Below is a small trained network, with its code and all its weights. Each question gives an input and a class and asks what happens when units are switched off, that is, made to give their printed mean instead of their output.

import numpy as np


def w(rows, s, z=0):
    codes = np.array(rows[::2]) - 128.0
    scale = np.full(codes.shape[1], s)
    scale[-1] = z or s
    return codes * scale


def norm(h):
    return h / np.sqrt((h * h).mean(-1, keepdims=True) + 1e-5)


def f(y):
    return y / 2 * (1 + np.tanh(0.7978845608 * (y + 0.044715 * y**3)))


def log_softmax(a):
    a = a - a.max(-1, keepdims=True)
    return a - np.log(np.exp(a).sum(-1, keepdims=True))


def net(x, mask):
    res = np.array(x, float).reshape(1, 7) / 4 @ E
    u = 0
    for l in range(2):
        y = f(norm(res) @ A[l][:, :-1].T + A[l][:, -1])
        res = res + np.where(mask[u : u + 13], y, B[l][:, -1]) @ B[l][:, :-1]
        u += 13
    return log_softmax(norm(res)[-1] @ U[:, :-1].T + U[:, -1])


A, B = {}, {}
E = w([
[90,61,145,156,75,51],'x0',
[70,146,192,171,250,114],'x1',
[47,94,109,167,92,129],'x2',
[121,228,83,155,59,127],'x3',
[186,125,33,81,175,64],'x4',
[92,29,154,131,60,203],'x5',
[195,168,182,110,66,100],'x6',
],0.0019)
A[0] = w([
[135,152,146,156,96,90,185],'L0N1',
[149,45,170,152,96,166,161],'L0N2',
[205,243,95,103,154,77,9],'L0N3',
[154,121,65,62,193,195,88],'L0N4',
[112,108,61,142,18,109,87],'L0N5',
[169,102,32,65,91,76,69],'L0N6',
[172,175,81,114,130,130,85],'L0N7',
[146,80,67,58,186,103,143],'L0N8',
[79,140,3,101,10,94,16],'L0N9',
[93,140,194,178,112,225,92],'L0N10',
[90,107,160,179,167,45,40],'L0N11',
[184,236,118,71,162,62,3],'L0N12',
[67,83,154,146,146,91,58],'L0N13',
],0.0048,0.0022)
B[0] = w([
[146,72,140,87,113,163,191],'L0N1',
[149,130,101,75,135,94,232],'L0N2',
[126,165,74,94,158,57,224],'L0N3',
[132,90,126,154,188,144,190],'L0N4',
[175,142,62,146,97,185,235],'L0N5',
[54,141,136,119,79,137,223],'L0N6',
[94,130,152,122,140,90,156],'L0N7',
[154,171,159,149,156,194,218],'L0N8',
[83,152,49,254,94,193,251],'L0N9',
[73,224,122,15,156,115,222],'L0N10',
[49,47,141,188,108,65,149],'L0N11',
[139,202,89,109,104,71,206],'L0N12',
[150,128,120,151,110,50,140],'L0N13',
],0.0043,0.0016)
A[1] = w([
[30,201,114,201,217,108,123],'L1N1',
[76,198,92,168,176,60,95],'L1N2',
[95,28,92,85,163,124,207],'L1N3',
[173,112,103,106,216,193,115],'L1N4',
[78,191,138,134,2,58,196],'L1N5',
[107,135,234,74,223,23,143],'L1N6',
[9,235,213,70,137,186,4],'L1N7',
[28,133,173,116,99,182,140],'L1N8',
[103,113,99,195,113,124,120],'L1N9',
[140,160,135,213,102,132,86],'L1N10',
[78,25,155,216,159,19,37],'L1N11',
[187,239,101,140,144,38,75],'L1N12',
[195,174,102,46,74,193,134],'L1N13',
],0.0045,0.0024)
B[1] = w([
[196,83,198,84,79,130,204],'L1N1',
[183,68,138,54,78,82,173],'L1N2',
[160,214,166,160,111,112,187],'L1N3',
[114,141,135,183,199,110,163],'L1N4',
[155,93,114,135,253,185,241],'L1N5',
[90,136,44,171,73,162,253],'L1N6',
[20,167,141,53,105,190,168],'L1N7',
[139,204,94,65,151,104,172],'L1N8',
[127,199,113,170,73,141,146],'L1N9',
[92,121,109,143,120,146,124],'L1N10',
[43,160,198,187,100,17,172],'L1N11',
[126,91,15,43,143,34,186],'L1N12',
[115,47,193,173,86,64,216],'L1N13',
],0.0041,0.0028)
U = w([
[131,127,43,208,66,213,188],'0',
[203,60,195,102,69,163,19],'1',
[62,123,177,207,102,56,139],'2',
[48,184,160,30,130,194,141],'3',
[166,130,153,173,244,181,40],'4',
[171,145,54,50,148,56,255],'5',
],0.011,0.0016)

Each question gives the input, the list of numbers given to net, and the class t.
The units are the neurons (one row each of A and B). Each row of codes is followed by its name. A weight is (code - 128) times the scale printed after its matrix; where a second scale follows, it is the last column's (A, B and U).
mask holds one flag per neuron, layer by layer. A switched-off neuron (its flag False) gives its mean, the last column of its row in B, instead of its output. The means were averaged over made-up inputs and are rounded, as every weight is.
A unit's drop is (log p(t) with every unit on - log p(t) with that unit switched off) / (log p(t) with every unit on - log p(t) with every unit switched off).
The circuit of an input: a set's keep is (log p(t) with only the set's units on - log p(t) with every unit switched off) / (log p(t) with every unit on - log p(t) with every unit switched off). Starting from the 12 units with the biggest drops (on a tie, the unit counted first), units are removed one at a time, each time the one whose removal leaves the highest keep (on an exact tie, the one counted first), for as long as the keep stays at least 0.8.
units of the circuit, in order: the units of the circuit, biggest drop first
top k neurons: the k neurons with the biggest drops, biggest first
top k neurons in layer l: the k neurons of layer l with the biggest drops, biggest first
drop when u is switched off: that unit's drop, to one decimal
input [5,-4,-2,2,5,-1,1], class 0: units of the circuit, in order => L0N9
input [8,-4,1,-2,6,5,7], class 0: units of the circuit, in order => L0N9, L0N5
input [8,-1,6,-1,8,-2,-6], class 2: top 3 neurons => L1N11, L0N11, L1N6
input [-8,-7,-8,3,8,7,-5], class 4: top 2 neurons => L0N4, L1N6
input [-3,-7,-6,4,-8,-2,-8], class 3: units of the circuit, in order => L0N10, L1N7
input [-7,-2,-4,7,-3,-2,-7], class 5: units of the circuit, in order => L0N3, L1N12, L1N2
input [2,0,5,-7,-6,5,-3], class 3: units of the circuit, in order => L0N10, L1N8
input [-7,-6,-6,-3,-2,8,-4], class 4: units of the circuit, in order => L0N4, L1N4, L1N6
input [5,2,2,-2,6,-7,-3], class 2: top 2 neurons => L0N11, L1N11
input [-7,7,5,0,-4,-6,-7], class 3: units of the circuit, in order => L1N7, L1N1
input [-4,-7,-6,-5,8,2,0], class 4: top 2 neurons in layer 1 => L1N4, L1N2
input [5,-5,-6,6,2,-1,2], class 0: top 4 neurons => L0N9, L0N10, L0N5, L0N6
input [7,-3,-8,-2,-1,-1,-3], class 1: top 3 neurons => L0N8, L0N9, L0N4
input [1,2,-2,-6,5,-2,-3], class 4: units of the circuit, in order => L0N8
input [-6,4,0,-8,-2,3,6], class 3: top 2 neurons in layer 0 => L0N10, L0N5
input [6,5,-5,5,2,7,5], class 1: top 2 neurons in layer 0 => L0N1, L0N9
input [-5,6,-4,-3,-7,-4,8], class 3: top 2 neurons in layer 1 => L1N7, L1N6
input [-4,-8,-1,-7,7,5,-4], class 4: top 2 neurons in layer 0 => L0N4, L0N8
input [3,4,-1,1,-1,8,1], class 3: drop when L0N10 is switched off => 1.7
input [-2,4,6,2,-5,3,-1], class 3: drop when L0N9 is switched off => 0.0
